Below are the code and all the weights of a small trained network. Each question names an input and a target symbol and asks about switching units off, where a switched-off unit gives its printed mean instead of its output.

import numpy as np


def w(rows, s, z=0):
    codes = np.array(rows[::2]) - 128.0
    scale = np.full(codes.shape[1], s)
    scale[-1] = z or s
    return codes * scale


def f(y):
    return y / 2 * (1 + np.tanh(0.7978845608 * (y + 0.044715 * y**3)))


def softmax(a):
    e = np.exp(a - a.max(-1, keepdims=True))
    return e / e.sum(-1, keepdims=True)


def log_softmax(a):
    a = a - a.max(-1, keepdims=True)
    return a - np.log(np.exp(a).sum(-1, keepdims=True))


def net(x, mask):
    ids = ['αβδεζηθλμξπστφω'.index(c) for c in x.split()]
    T = len(ids)
    res = E[ids] + P[:T]
    q, k, v = (res @ M[0].T for M in (Q, K, V))
    z = softmax(np.where(np.tri(T) > 0, q @ k.T / 3**0.5, -1e9)) @ v
    res = res + np.where(mask[0], z, O[0][:, -1]) @ O[0][:, :-1]
    y = f(res @ A[0][:, :-1].T + A[0][:, -1])
    res = res + np.where(mask[1:17], y, B[0][:, -1]) @ B[0][:, :-1]
    return log_softmax(res[-1] @ U[:, :-1].T + U[:, -1])


Q, K, V, O, A, B = {}, {}, {}, {}, {}, {}
E = w([
[5,140,69,52],'α',
[162,220,130,216],'β',
[181,174,151,149],'δ',
[205,106,169,84],'ε',
[179,135,103,180],'ζ',
[192,147,136,136],'η',
[178,177,195,138],'θ',
[187,168,160,163],'λ',
[165,101,57,174],'μ',
[120,14,246,222],'ξ',
[196,89,183,135],'π',
[101,4,158,229],'σ',
[179,54,123,138],'τ',
[188,122,126,144],'φ',
[197,128,135,132],'ω',
],0.013)
P = w([
[217,87,178,255],'0',
[158,141,163,106],'1',
[153,170,175,114],'2',
[147,169,180,121],'3',
[145,173,186,118],'4',
[147,172,190,117],'5',
[144,173,192,118],'6',
[145,168,192,122],'7',
[146,170,193,119],'8',
[151,165,194,122],'9',
[148,164,197,121],'10',
[154,172,203,122],'11',
[155,174,202,124],'12',
],0.0066)
Q[0] = w([
[5,169,102,58],'H0',
[169,144,141,105],'H0',
[178,114,152,178],'H0',
],0.018)
K[0] = w([
[91,169,130,6],'H0',
[118,101,120,170],'H0',
[137,107,118,186],'H0',
],0.021)
V[0] = w([
[18,54,188,217],'H0',
[158,196,250,125],'H0',
[171,122,186,93],'H0',
],0.013)
O[0] = w([
[36,115,117,198,254],'H0',
[112,212,163,7,131],'H0',
[125,137,171,85,134],'H0',
],0.012,0.0094)
A[0] = w([
[117,32,159,88,174],'N0',
[164,113,130,118,76],'N1',
[168,201,9,143,95],'N2',
[143,22,139,41,148],'N3',
[218,155,70,123,153],'N4',
[151,100,198,145,14],'N5',
[87,74,52,58,22],'N6',
[81,160,126,95,120],'N7',
[151,119,99,105,37],'N8',
[219,145,152,152,37],'N9',
[191,136,145,118,85],'N10',
[77,130,95,125,55],'N11',
[170,103,139,116,119],'N12',
[108,121,108,85,2],'N13',
[186,109,122,180,119],'N14',
[121,164,165,149,91],'N15',
],0.015,0.007)
B[0] = w([
[179,160,99,141,163],'N0',
[76,115,93,86,121],'N1',
[176,197,136,106,171],'N2',
[33,220,116,163,142],'N3',
[164,67,21,99,178],'N4',
[59,178,202,88,132],'N5',
[4,172,77,89,122],'N6',
[133,150,161,128,183],'N7',
[82,129,150,60,116],'N8',
[75,187,177,19,154],'N9',
[88,50,137,65,143],'N10',
[168,84,165,79,176],'N11',
[68,51,70,89,134],'N12',
[43,116,33,104,121],'N13',
[54,152,141,140,255],'N14',
[166,79,118,103,174],'N15',
],0.025,0.0083)
U = w([
[133,111,107,73,250],'α',
[212,214,132,66,165],'β',
[141,88,123,59,119],'δ',
[105,117,113,60,52],'ε',
[146,99,98,80,101],'ζ',
[126,59,90,65,92],'η',
[113,93,213,57,2],'θ',
[135,85,116,63,83],'λ',
[228,123,5,128,151],'μ',
[155,135,224,131,144],'ξ',
[115,140,158,64,77],'π',
[177,86,180,209,212],'σ',
[57,167,75,156,138],'τ',
[98,2,106,100,53],'φ',
[118,62,90,71,69],'ω',
],0.0063,0.0093)

Each question gives the input, a string of symbols that net reads in full, and the target symbol t.
The units are the heads (3 rows each of Q, K, V and O) and the neurons (one row each of A and B). Each row of codes is followed by its name. A weight is (code - 128) times the scale printed after its matrix; where a second scale follows, it is the last column's (O, A, B and U).
mask holds one flag per unit, heads first, then neurons. A switched-off unit (its flag False) gives its mean, the last column of its rows in O or B, instead of its output. The means were averaged over made-up inputs and are rounded, as every weight is.
A unit's drop is (log p(t) with every unit on - log p(t) with that unit switched off) / (log p(t) with every unit on - log p(t) with every unit switched off).
The circuit of an input: a set's keep is (log p(t) with only the set's units on - log p(t) with every unit switched off) / (log p(t) with every unit on - log p(t) with every unit switched off). Starting from the 12 units with the biggest drops (on a tie, the unit counted first), units are removed one at a time, each time the one whose removal leaves the highest keep (on an exact tie, the one counted first), for as long as the keep stays at least 0.8.
circuit, biggest first: the units of the circuit, biggest drop first
unit that matters most: the unit with the biggest drop
k most important neurons: the k neurons with the biggest drops, biggest first
drop of u: that unit's drop, to one decimal
input φ σ τ, target σ: unit that matters most : N4
input μ μ δ π μ β σ ζ, target τ: circuit, biggest first : H0; N14; N11
input σ α μ μ σ μ μ τ θ σ β μ μ, target σ: circuit, biggest first : N4; N9
input σ ξ μ δ, target φ: circuit, biggest first : H0; N11; N2
input β μ μ μ μ μ τ ε β ζ, target β: 3 most important neurons : N7; N14; N12
input π μ δ μ μ μ β φ σ τ β β, target σ: 2 most important neurons : N9; N4
input μ ξ σ β μ μ β δ λ, target τ: circuit, biggest first : H0; N11; N14
input η β β μ μ τ, target τ: circuit, biggest first : N3; H0
input σ δ π δ μ μ β, target σ: 3 most important neurons : N4; N9; N10
input μ μ β ω β μ τ ζ β μ τ μ π, target τ: 3 most important neurons : N14; N11; N15
input β π σ σ δ ζ δ μ σ π μ ζ, target σ: circuit, biggest first : N9; N4
input μ μ α σ ω μ μ μ σ, target τ: circuit, biggest first : H0; N14
input μ μ μ β σ, target τ: 3 most important neurons : N14; N11; N5
input μ μ β μ π π ζ θ μ μ ξ, target τ: 3 most important neurons : N14; N11; N5
input τ τ μ π ξ π δ η, target σ: unit that matters most : N9
input π μ β μ μ δ μ μ σ μ ω π, target σ: 3 most important neurons : N9; N14; N4
input μ μ μ τ μ, target μ: 4 most important neurons : N4; N2; N3; N5
input δ σ σ μ θ μ σ τ, target σ: 2 most important neurons : N4; N9
input μ ε μ π μ β τ β δ β φ, target τ: 3 most important neurons : N14; N11; N15
input μ μ β μ τ ω, target τ: drop of H0 : 1.4
input β ξ β μ μ α μ τ, target β: drop of H0 : 1.1
input θ μ β ε θ μ σ θ, target σ: drop of N5 : 0.1
input μ τ τ β ω μ μ ξ μ ε δ μ ε, target τ: most important neuron : N11
